Each row comes from the steps of one path. Every step used is in the known rows, and no mark comes twice. Write the path behind each row, first mark first.
Known rows
l, k, t, r, b, z: [  -8   19   61  197  -35   -1  -95 -239 -152  479  -30  313  216  158
 -191 -136 -370   -2 -213    1  423  107 -357  160   -3   58 -134   54
  106 -334  348  -65   23 -127  180  -17   75  149  -96 -338  157  -98
 -156  171  -27 -348   30]
p, r, v, b: [-249 -309  -69  234  228  413  -66   59  -64 -292 -248 -114 -178   98
 -342 -272   59 -228  312  368  208 -199  116  338   40 -183 -183  199
   27 -107  123 -143  335   96  135  103  365  284 -298 -216   79 -160
 -450 -121 -224 -180   14]
q, x, k, b, d, p, v: [  73  -46 -286  464  118 -129 -155    6  323  -40 -117 -204 -262  162
  -36 -337  228 -255  127   47 -178 -181 -126 -150  443  132 -162  250
   42  -67  212    3  301   66 -147  423  124  493  -72 -162    9 -117
 -231  148 -196 -164   30]
t, k, x, q, u, p, b, r, z: [ -45  103   44  -69   95  -64  -55  -76   20 -109  -77 -328  300 -160
   55 -130  -37 -275   65  169   13 -106   -6   45  149 -129  -91   68
  -74  113    4   93 -128 -100   45 -237   82   98 -148 -163  -71 -143
 -134   -6 -138 -192  -60]
x, q, u, p, r, z: [ -34   99  101  351   94    4  -79   72  241 -589 -188 -184  163   92
  142 -277   -7  -55   71  230 -428  -46  388  598  409  -67  228  161
  -66   71 -113   23  224  346 -348 -439  232   57 -161 -173  -84  218
 -363  -17 -186   20 -176]
z, r, v, b, t, x, q, u, p: [-228 -148    6  184   10  497   58 -132  102  -22   -7 -149  -75   26
 -238 -267  427 -282  108  242  123  -84  203  185  169 -191 -102  125
  187 -157  198   56   19   24  145 -361  395  167  -96 -256  219  -75
 -434  -73  -92 -251  381]
u, p, r, k: [  -6 -299   87  134   53  331  -46   70  -18 -240 -110 -116 -127   92
   60 -228  -85 -140  339  125 -120   65  -27  191  201  -64   41  139
 -114   -4  168  -10  152  115 -126 -235  227  312 -230  -85   25 -102
 -489   62 -280  -34 -180]
z, t, x, k, r, b, d, p: [ -19  105 -103   20 -170   54   12 -181  -40  264 -268   45  191   40
 -109 -186  -18 -155 -228  -37   47   21 -181 -256  214  -12  -85  -83
  188 -401  225  267 -134 -141  -13   10  242  287 -190 -145  -72 -395
 -257  134  -92 -327  124]
r, z, t, x, q, u, p, v, b, d: [-150  125  -16  155  148  143  138  114   23  -92 -289   -1  140  177
 -221 -183  170 -128   59  159   10  -55  326  172  178 -185    9  167
  -39  -88  112  383  -43  227  -95 -282  454   16 -323   28 -239 -194
 -404  -78    6  -98  304]
r, b, d, l, k, x, q: [ -65    4 -331  141  130  -60   28  130  287 -108 -257  187  242 -124
  140 -150   19  -44  -23   68 -161   28  116 -129  136 -150  -68  -56
  204 -223   36   28  126  -36   47  -98  304  -46  -29 -187 -178 -183
  143   35 -121  204  253]
t, x, q, l: [ -72  162  161  252   11 -130   45  154  155 -237 -354  -50  278  -57
  202 -213  -50   23 -217   61 -613  146  107   36  602   50  216  -36
  121 -181   56   18  135 -103 -220 -364  162  -30 -202 -159  -51  123
   71  149 -233  -48   70]
l, q, x, r, b, t: [ -14 -169 -163  303   33   65 -128 -109  343  -43  -35  129  -50  198
   97 -175   89   93 -131 -114  -39  -78 -258  191  502  214 -144  320
  246  -39  -72 -242    8   49 -289  -32   11   28  220 -282 -106  -21
   -1  269 -196    3  -62]
l, k, t, r, z: [  29   92  195  178  -75 -114  -83 -180 -149  353    8  256  284  217
  -94 -107 -429   79 -179   63  310  190 -312  230  172  148   47   55
   48 -372  439  -13  121  -90   50  -71   50  173 -208 -178  151  -32
  -95  173 -104 -377   37]
r, k, b, t, x, q, l: [  99  -96  -50 -132 -322  -59  135  -56   62  165 -213  147   31  -62
  -52 -149  -63  -51  -37  223 -229   93 -117 -141  252  -24 -177   11
   36 -365  138   20 -135 -461  176 -116  128  116 -105 -233   82 -244
  269  120  -99 -296   73]
d, l, k, r, b, t: [  96   35 -148  221 -103 -247 -134 -200  165  147 -248  278  324  229
 -151 -192 -191  124  -12    3  -23  202 -243   16  -57   75   87   24
  177 -398  183    3  228   31   64   70   17  142  -41 -207  117  -79
   -1  127 -206  -69   91]
l, k, x, q, d: [  67   12  146  343  121 -149 -104 -101  209  -72  -73   44  119  -57
  278 -164   69   66 -201 -173 -261  322  -73    4  586   79   -4  116
   28  -78  102 -231  108 -257 -237 -336   23   55 -158 -126  166  129
  225  422 -287  -45  -86]
v, b, d, p, u: [-242 -254 -125  557  567   -2   21   27  184 -327 -324   95 -326   83
 -182 -534   67 -188  358  172  -48 -451  162  454 -141 -152   58  101
 -100   61  -92    0   96   79 -120  320  532  138 -212  -88  -96    8
 -260 -243  139  320  187]
z, t, x, q, u, p, v, b: [-214   61  122  324   75  288   85 -153   -2  -59 -168 -183  -85  139
  -32 -275  201  -99  -30   48 -277   73  210  112  364 -316   37  214
   34 -120  110  175  -66  167 -146 -438  281   99 -357  -93  -31    0
 -400    5  -91 -286   94]
l, k, r, z, t, x: [  -2   80  211   85 -181 -126 -150 -273 -171  309 -173  238  446  264
 -198 -111 -258   80 -328   -3  241  281 -175   20  345  229   20   64
   90 -425  410   29   43 -219   28 -160   14   85 -185 -150  106 -221
 -195  360 -226 -351  -37]
b, t, k, x: [ 168   -8  -96  -41  167 -111  -16  -31  -63  282 -190  -26  225    6
   -4  -62  -34 -290    9  -20  -19   16 -327  117   33  -12  -86  -76
  -24 -199  205  -67 -118 -380 -134   35  175   50 -287  -94   26 -128
   47  154 -139  -77  115]
v, b, r, z, t: [-330 -173   38  127  257  182  115 -284 -117  -44 -376  103  110  316
 -567 -139 -127 -103  151  199  375 -198   12  347 -273  -45 -174  138
  -40 -173   29  142   64   50  165  193  276   67 -211  -79 -135 -123
 -317  -26   24 -259  127]
l, q, u, p, b, t, r, v: [ -65 -176  -56  495   90  332 -100  -58  277 -294  213   35 -307   74
  -63 -384  244  -24  290  -58 -138 -227   39  403  171 -205  124  313
   31  115   84 -197  -20  433 -262 -470  199   69  -89 -283   23  155
 -357 -176 -104   42  -40]
l, k, t, x: [  25   26  239  269  -43  -52  -48 -150  -42  414   26  172  201  109
  -43  -94 -219   43 -205  -48   13  299 -361    5  393   29   81    0
   39 -428  365  -58   20 -275  -23 -161   78  155 -251 -106   88    4
   79  241 -180 -222   42]
z, r, b, t, k, x, q, u: [ -77  -35 -160 -109 -134  170   19 -346   96  228   -7    1  331  -22
   -8 -148   11 -220 -200  232   -5  -47   94   89   76  -45 -179   17
  265 -274   37  -26 -166 -169   39 -191  223  -23  -74 -380  140 -201
 -198  195  -45 -213  218]
v, b, r, z, t, x: [-341 -143   74   46  267  216  143 -229 -130   93 -402   43  167  245
 -588 -114  -83 -171   43  163  397 -167  -49  175 -125  -31 -197   76
   -8 -205   46  191  -69  -69  208  138  267   90 -189  -51 -179 -220
 -251  -16   28 -291  189]
k, t, x, q, u, p, v, b, r: [-112  -63   43  178  119  231  114   68   25  141 -111 -268 -245  -29
  -92 -117  141 -209  -36  208  157 -278 -129  101  243 -263  -76  165
  -26  -96  167  130 -145  -39  148 -259  354  127 -121 -146  -72   18
  -49 -185 -113 -281  297]
l, q, u, p, b, d, x: [ -70 -209 -176  599  301   67 -105  -60  441 -346  265   92 -225   18
  131 -309  278  105  299 -193 -433 -123  136  299  311 -113  230  250
   56  225 -115 -171  111  535 -481 -355  270   -7  -68  -49 -290  204
 -229   -2 -100  385 -124]
v, b, d, l, k, x: [-209 -163 -246  247  446 -177  -13   74  121  -97 -286  209   -6   20
 -202 -241   31  -53  122   85   -4  -26  -94   -6  -51 -131  -17   53
   29 -118   75  -23  260  -92   79  157  366   -2 -183   -3 -148  -24
   83   -7  -22  321  277]
k, t, r, v, b, d, x, q: [-121   -9 -220   98  162  137   72  101  -88  192  -28  -51 -159 -130
   64  -44   67 -137   -1  174  461 -235 -146  170  118 -124 -217  -17
  241 -139  352   -7  137  -18  268  -14  444  206  -43 -141  -74 -189
   14 -195  -20 -436  384]
l, k, x, q: [  11   36  166  272   98 -186 -159 -113  106  -52  -90   27  244  -28
  225 -144  -41    7 -219  -54 -189  314  -98   63  603   46   33   76
   13 -183  129 -182  139 -310 -123 -271  -24   13 -147 -126  126   88
  186  353 -301  -54  -99]
q, u, p, b, r: [-164 -227   28  506  226  278   16 -149  230 -388   82 -217 -213  250
 -239 -343   39 -199  425   64 -414 -245  251  349   14 -148  216  234
 -137  150  -22  -57  200  495 -227 -229  268  251 -240 -143 -110  193
 -667  -80  -85   85 -181]
q, d, l, k, r, v: [ 100   14  -45  547  -66  -27  -53  -27  311 -237 -159  151  -12   89
  -21 -294  151  230  137 -215 -265  208   59   19  113   84  125  163
  114 -101  234 -165  413  168 -182 -186  193  220 -139 -145  255  138
  -61  192 -268 -121   31]
z, t, k, x: [ -78  116   77   59  -99   44  -33 -307 -245   79  -86    5  341   54
   38  -75 -158  -26 -139  -56 -155  282  -56   51  174  -94   10   31
   35 -264  268   45  -10 -193 -122 -211  106  -10 -420  -43   -9 -122
 -166  250 -112 -338  -87]
z, t, r, b, d: [-212   -8 -150  103   35  317   92 -208 -185   97 -174  144   99  175
  -33 -155 -232  -91 -107   14   16  -38  113  144  -38  -87  -77   13
  248 -298  360   69   59  157  -37 -159  323   42 -289 -241  -96 -242
 -467   71    0 -348  103]
r, z, t, k, b, d, x: [  16  148 -146   11  -41  -95   39 -193 -129  194 -138  203  468  124
 -143   12 -134  -30   11   82  185  152  122  126   15   79 -112  -32
   97 -264  312  298   80   57   17   62  257   52 -279   60 -271 -350
 -214   98   29 -318   82]
r, z, t, x, k, b, d, l: [  16  289 -124   32 -174 -156   65   19   27   87 -410  213  495  168
 -294    0 -160  -23 -151  111   44  183   36  -96  161   52   54  -55
   40 -425  256  467   91  -59  141   -4  235   43 -228   46 -322 -349
  -34   35  -72 -232  213]
u, p, b, z, r, v: [-131 -160   -6  468  157  506  -55  -22   48 -191  -98  -59 -220  135
 -198 -259  101 -263  445   60  136 -109  104  179 -136 -151  -92  184
  -93  160  305   91  224  293  211 -203  344  158 -160 -179  -24 -144
 -802 -145 -128  -40   99]
z, r, k, t: [-104  -79   81  -31 -345  172   60 -307  -86  223   33  155  173   85
  -50  -96 -282   55  -72  182  -14  135  -75  103   80   56   -5   48
   85 -425  246   -9   86 -301  117 -100  256   13 -160 -154  169 -182
 -167  259 -124 -361  128]
d, p, v, b, r, k, t, x: [ -43 -176    9  212  147  194   67  -71   19  162 -206 -180 -326  -48
 -351 -461  117 -264  354  136  293 -337 -245  -25  -87 -102 -274  182
 -138  -89   72  210 -100  -34  113  432  290  487 -147    2  216 -231
 -302 -250   51 -280  259]
r, z, t, k, b, d, l, q, x: [ -23  239 -163  124 -142 -169  -84 -172   54  -17 -142  292  477  152
 -144  -41  -95  196  -75   15   10  215    2   87   89   68  -22  128
  137 -259  253  300   49  137  -79  -77   77 -105 -154  -13 -286 -247
   12   84   -4 -190  108]

Which path is each row?
[  29 -132 -153   23 -123  202   -8    2   72   76 -241  -32    9   52
   17 -227   42 -232 -189  188  124 -303   15  102  264  -15 -124    6
  137 -173  221 -133 -193  -95   68 -306  321   63   65 -401  -26 -193
 -290  -16 -128 -145  129] -> k, r, b, t, x, q, u, p
[-265 -167 -209  182   78  176   47 -119  134 -132   -8   44    8  -29
 -102 -167  383  -31  158  228   23   -9  278   67   68  -29 -104  119
  386 -132  126   74  386  165  121  -72  420  133  -95 -168  125  -97
 -232   85 -139 -168  427] -> z, r, v, b, d, x, q, l
[  -7  195  -59   11 -138  -33   83    6  -61  143 -360  191  394  169
 -264  -10 -151 -116 -187  137  130   88   61  -28  235   55  -33  -40
    5 -404  319  357   10 -158  108  -38  292   33 -274  -19 -291 -361
 -138   91  -74 -280  163] -> r, z, t, x, k, b, d
[  71 -161 -129  415  158 -103 -121 -185  236   41  184   60  -92  -10
  135 -202  205  -75   46    9 -140  141   87   88  404  -25  -22  118
  138  -97  282  -60  225  130  -76 -234  141  217  -57 -163   -2  107
  -62  143 -155    7  -90] -> l, k, b, d, x, q, u, p
[  10  -76  -46  698   83  278 -142 -189  412 -319   -7  227 -273 -112
  -67 -456  304  158  229 -281  -54 -115    0  259   10   41 -126  305
   54  207   -6 -110   42  312 -274 -164  218   18    4 -203  146   57
 -262  -10  -29   51   31] -> l, q, d, p, b, z, r, v
[ -82 -159 -184   -7  290  102   81   95  -52  199 -352 -179 -363   26
  -71 -304  118 -340  161  261  269 -344 -115   41   26 -253 -367  272
  -57  -42   98  -78  -56 -252  197  171  337  139 -223 -221  215 -244
 -135  -61 -145 -294  318] -> p, v, b, t, r, k, x, q
[-102 -186 -211  402  218   24  -56   -6  367 -186 -136 -160 -134  255
   14 -327   95 -176   59   44 -113 -292   69  139  441  288  -80  272
  201   98 -186   -4  146  127 -204  352  194  433  205 -195 -127 -221
 -314  176  -53   23   -7] -> q, x, r, b, d, p, u
[  81  -97 -229   21   28  233   81   23  133  138  -90 -123   -5  -30
   68 -257  206 -352  163  185   31 -221   75   41   36 -313 -239  109
   41  -68   52  -27 -254    3  -21 -179  307  162 -169 -341   84 -178
 -267  -74  -73 -104  197] -> r, b, t, k, x, q, u, p, v
[  43  -44  -21  197   29   -5  -67 -177  -42  387   84  241   40   20
  -23 -248 -244  -39  -64   18  305   16 -361   59   18   43 -103   -4
  163 -325  408   25   15    0   23   65  163  326 -128 -233  178 -125
 -135   30   21 -216  155] -> l, k, t, r, b, d, p
[-109  198  128  197   28   20    4 -271  134 -283  -70 -257  206   89
   29 -195  -18  -96  146  151 -284  -47  226  374   51 -236   76  156
    1   41  -93  221  -12  329 -168 -404  109  115 -219 -217  -71   41
 -382  -42 -113 -297 -137] -> x, q, u, p, b, r, z, t, k
[ -73  225  -14    2   20  -42  -68 -168 -222  102 -381   94  353   25
 -173  -35 -162  -79 -308 -156  128  155 -103  183   82   65 -181   55
   12  -98   24  141  -50 -283   88 -166   99 -112  -63 -138  -66 -263
 -133  272  -11 -382  -52] -> b, z, t, r, k, x, q
[  12  163   80  340 -175 -310 -112 -275   72 -181 -226  286  237  116
   14 -151  -90  262 -223   77 -355  336   46  217  190   31   38  196
  154 -221   93  129  254   60  -52 -315  -50  -72 -179 -322  133  200
   85  269 -170 -215  -79] -> x, q, l, k, b, z, t
[  57  -34 -136    6  -63  122  105  182   -6  286 -181    9  -27 -117
  -12 -109 -161 -205 -198  157  291 -226 -305  -78  246   87 -163  -59
  117 -254  263  179  -61 -226  174  120  422  224   42  -93 -163 -273
  -69 -118   15 -122  293] -> k, t, x, r, b, d, p
[-186   67   61   64 -218  181   20 -207 -178  206 -269  -24  114  153
 -283 -154   51 -120 -187   82  198   83 -131 -153  281 -144  -92   44
  125 -423  276  102  -14 -261  204 -103  222  255 -273 -192   57 -300
 -257  131 -196 -569   93] -> z, t, x, k, r, v, b
